Here is a tiny trained network, its code and every weight. The questions are about switching its units off for an input and a target symbol, where a switched-off unit gives its printed mean instead of its output.

import numpy as np


def w(rows, s, z=0):
    codes = np.array(rows[::2]) - 128.0
    scale = np.full(codes.shape[1], s)
    scale[-1] = z or s
    return codes * scale


def norm(h):
    return h / np.sqrt((h * h).mean(-1, keepdims=True) + 1e-5)


def f(y):
    return np.maximum(y, 0)


def softmax(a):
    e = np.exp(a - a.max(-1, keepdims=True))
    return e / e.sum(-1, keepdims=True)


def log_softmax(a):
    a = a - a.max(-1, keepdims=True)
    return a - np.log(np.exp(a).sum(-1, keepdims=True))


def net(x, mask):
    ids = ['αβγεζηλμπφψ'.index(c) for c in x.split()]
    T = len(ids)
    res = E[ids] + P[:T]
    q, k, v = (norm(res) @ M[0].T for M in (Q, K, V))
    z = softmax(np.where(np.tri(T) > 0, q @ k.T / 2**0.5, -1e9)) @ v
    res = res + np.where(mask[0], z, O[0][:, -1]) @ O[0][:, :-1]
    y = f(norm(res) @ A[0][:, :-1].T + A[0][:, -1])
    res = res + np.where(mask[1:13], y, B[0][:, -1]) @ B[0][:, :-1]
    return log_softmax(norm(res)[-1] @ U[:, :-1].T + U[:, -1])


Q, K, V, O, A, B = {}, {}, {}, {}, {}, {}
E = w([
[143,81,181,129,145,130,74,146,172,162],'α',
[157,113,84,120,142,99,57,73,133,146],'β',
[121,98,107,131,165,131,226,71,185,185],'γ',
[183,151,199,160,43,54,150,136,181,52],'ε',
[156,87,74,66,110,81,121,76,112,176],'ζ',
[155,95,69,58,182,105,174,143,135,52],'η',
[94,144,92,117,123,140,93,142,159,171],'λ',
[136,129,119,153,225,155,106,158,123,141],'μ',
[123,111,148,78,107,144,66,251,148,109],'π',
[175,178,83,103,119,140,175,194,161,126],'φ',
[183,141,167,35,135,58,148,59,126,171],'ψ',
],0.022)
P = w([
[163,89,150,255,79,114,128,181,136,97],'0',
[136,135,117,122,118,116,120,161,187,147],'1',
[158,139,48,112,158,91,130,148,140,157],'2',
[103,114,106,98,148,106,120,146,169,221],'3',
[181,162,131,123,154,95,113,210,127,180],'4',
[193,135,123,114,107,84,107,216,136,211],'5',
[234,145,91,130,133,107,108,216,116,189],'6',
[162,176,143,111,167,126,94,214,145,201],'7',
[139,190,94,57,159,129,88,195,142,184],'8',
[170,176,83,106,148,87,90,212,120,172],'9',
[160,177,85,106,166,108,103,146,138,195],'10',
],0.0091)
Q[0] = w([
[134,99,114,60,188,211,132,134,104,179],'H0',
[8,114,182,159,57,152,103,42,34,68],'H0',
],0.016)
K[0] = w([
[95,101,129,254,76,105,154,70,198,56],'H0',
[85,115,100,39,169,194,114,118,172,170],'H0',
],0.021)
V[0] = w([
[81,143,13,208,120,135,25,183,210,195],'H0',
[86,120,110,113,133,142,254,250,151,114],'H0',
],0.022)
O[0] = w([
[95,118,136,178,17,146,213,169,3,110,2],'H0',
[196,108,122,103,85,254,90,64,132,91,165],'H0',
],0.015,0.0061)
A[0] = w([
[96,103,135,158,80,132,168,97,118,82,158],'N0',
[89,210,172,110,156,178,102,71,107,128,182],'N1',
[167,116,106,191,122,172,106,193,164,87,167],'N2',
[116,134,77,114,169,109,78,161,126,184,104],'N3',
[134,166,133,150,82,136,152,144,62,119,134],'N4',
[115,96,130,151,125,124,75,95,193,95,163],'N5',
[112,162,97,160,142,12,128,135,205,156,82],'N6',
[161,61,76,107,78,165,141,165,68,129,183],'N7',
[168,135,149,87,85,137,127,111,137,140,189],'N8',
[68,168,152,127,108,78,174,166,65,142,129],'N9',
[147,195,144,185,75,61,133,110,254,73,92],'N10',
[61,155,122,147,161,54,165,169,82,161,2],'N11',
],0.022,0.0054)
B[0] = w([
[150,180,144,93,123,100,36,190,113,92,172],'N0',
[157,118,147,168,126,101,160,204,137,88,182],'N1',
[154,138,105,67,150,89,198,103,70,139,168],'N2',
[147,190,195,172,106,175,128,133,125,183,205],'N3',
[58,149,130,26,165,130,37,128,111,66,185],'N4',
[3,113,101,139,146,134,87,88,161,99,227],'N5',
[170,162,68,145,72,99,46,112,90,124,254],'N6',
[126,129,174,193,147,120,189,99,198,211,210],'N7',
[108,119,75,97,160,107,159,139,105,151,199],'N8',
[210,100,91,225,168,146,176,48,135,102,198],'N9',
[188,107,233,90,78,120,177,163,191,101,187],'N10',
[92,69,185,38,98,156,112,181,122,179,181],'N11',
],0.027,0.02)
U = w([
[139,49,233,141,179,162,95,125,134,142,36],'α',
[73,97,93,124,143,52,122,189,91,132,175],'β',
[143,139,125,179,145,112,205,105,165,184,147],'γ',
[113,107,185,124,64,127,146,102,169,92,100],'ε',
[194,80,100,156,76,185,73,97,92,184,94],'ζ',
[127,79,68,108,112,184,88,108,147,54,212],'η',
[97,162,121,188,35,186,147,136,118,64,254],'λ',
[185,191,155,217,208,174,111,101,93,92,73],'μ',
[55,161,195,72,125,175,112,152,115,175,75],'π',
[220,185,159,116,88,254,144,107,144,127,63],'φ',
[165,175,124,143,169,56,68,167,162,160,140],'ψ',
],0.0092,0.0052)

Each question gives the input, a string of symbols that net reads in full, and the target symbol t.
The units are the heads (2 rows each of Q, K, V and O) and the neurons (one row each of A and B). Each row of codes is followed by its name. A weight is (code - 128) times the scale printed after its matrix; where a second scale follows, it is the last column's (O, A, B and U).
mask holds one flag per unit, heads first, then neurons. A switched-off unit (its flag False) gives its mean, the last column of its rows in O or B, instead of its output. The means were averaged over made-up inputs and are rounded, as every weight is.
A unit's drop is (log p(t) with every unit on - log p(t) with that unit switched off) / (log p(t) with every unit on - log p(t) with every unit switched off).
The circuit of an input: a set's keep is (log p(t) with only the set's units on - log p(t) with every unit switched off) / (log p(t) with every unit on - log p(t) with every unit switched off). Starting from the 12 units with the biggest drops (on a tie, the unit counted first), units are removed one at a time, each time the one whose removal leaves the highest keep (on an exact tie, the one counted first), for as long as the keep stays at least 0.8.
units of the circuit, in order: the units of the circuit, biggest drop first
k most important neurons: the k neurons with the biggest drops, biggest first
drop of u: that unit's drop, to one decimal
input μ η μ, target μ: 3 most important neurons => [N9; N7; N4]
input λ ψ ζ, target λ: units of the circuit, in order => [H0]
input μ ψ ψ ψ γ ζ β, target μ: 4 most important neurons => [N9; N7; N4; N0]
input π μ γ ψ ψ β π, target π: units of the circuit, in order => [N4; N7; H0; N9]
input ζ ψ ψ γ φ β ψ ψ, target ζ: units of the circuit, in order => [H0; N9; N11; N6]
input π λ λ μ ψ μ η φ λ γ, target π: units of the circuit, in order => [H0; N4; N7; N9]
input α ψ ψ ψ, target α: 2 most important neurons => [N11; N9]
input ζ η β, target ζ: 2 most important neurons => [N9; N11]
input η η γ, target η: units of the circuit, in order => [H0; N3]
input ζ ψ ζ ψ ζ, target ζ: units of the circuit, in order => [N9; N11; H0; N6]
input ζ ψ ψ ψ ψ β ψ ψ μ, target ζ: units of the circuit, in order => [H0; N9; N11; N6]
input α μ ζ ψ γ, target α: 4 most important neurons => [N11; N9; N4; N6]
input φ ψ λ ζ ψ ψ, target φ: 2 most important neurons => [N7; N5]
input π ζ ζ ψ ψ η η μ ψ ψ φ, target π: 2 most important neurons => [N4; N7]
input γ ψ φ ε η π γ η μ, target μ: units of the circuit, in order => [N11]
input π μ μ β α ψ β, target π: units of the circuit, in order => [N4; H0; N7; N9]
input ζ φ γ, target ζ: 3 most important neurons => [N9; N11; N6]
input α μ μ ψ η η, target α: 4 most important neurons => [N11; N9; N4; N7]
input γ φ ψ λ γ ψ η η ε π, target π: 2 most important neurons => [N9; N3]
input β η φ η α ζ λ, target β: units of the circuit, in order => [H0]
input β η γ μ γ ψ μ, target β: 2 most important neurons => [N11; N4]
input φ ψ η η β α, target φ: drop of N7 => 0.3
input η η β β π η γ φ β β, target η: drop of H0 => 1.0
input γ ψ α ψ, target γ: drop of N4 => 0.1
input ζ ζ η μ ψ φ η λ, target ζ: drop of N11 => 0.4
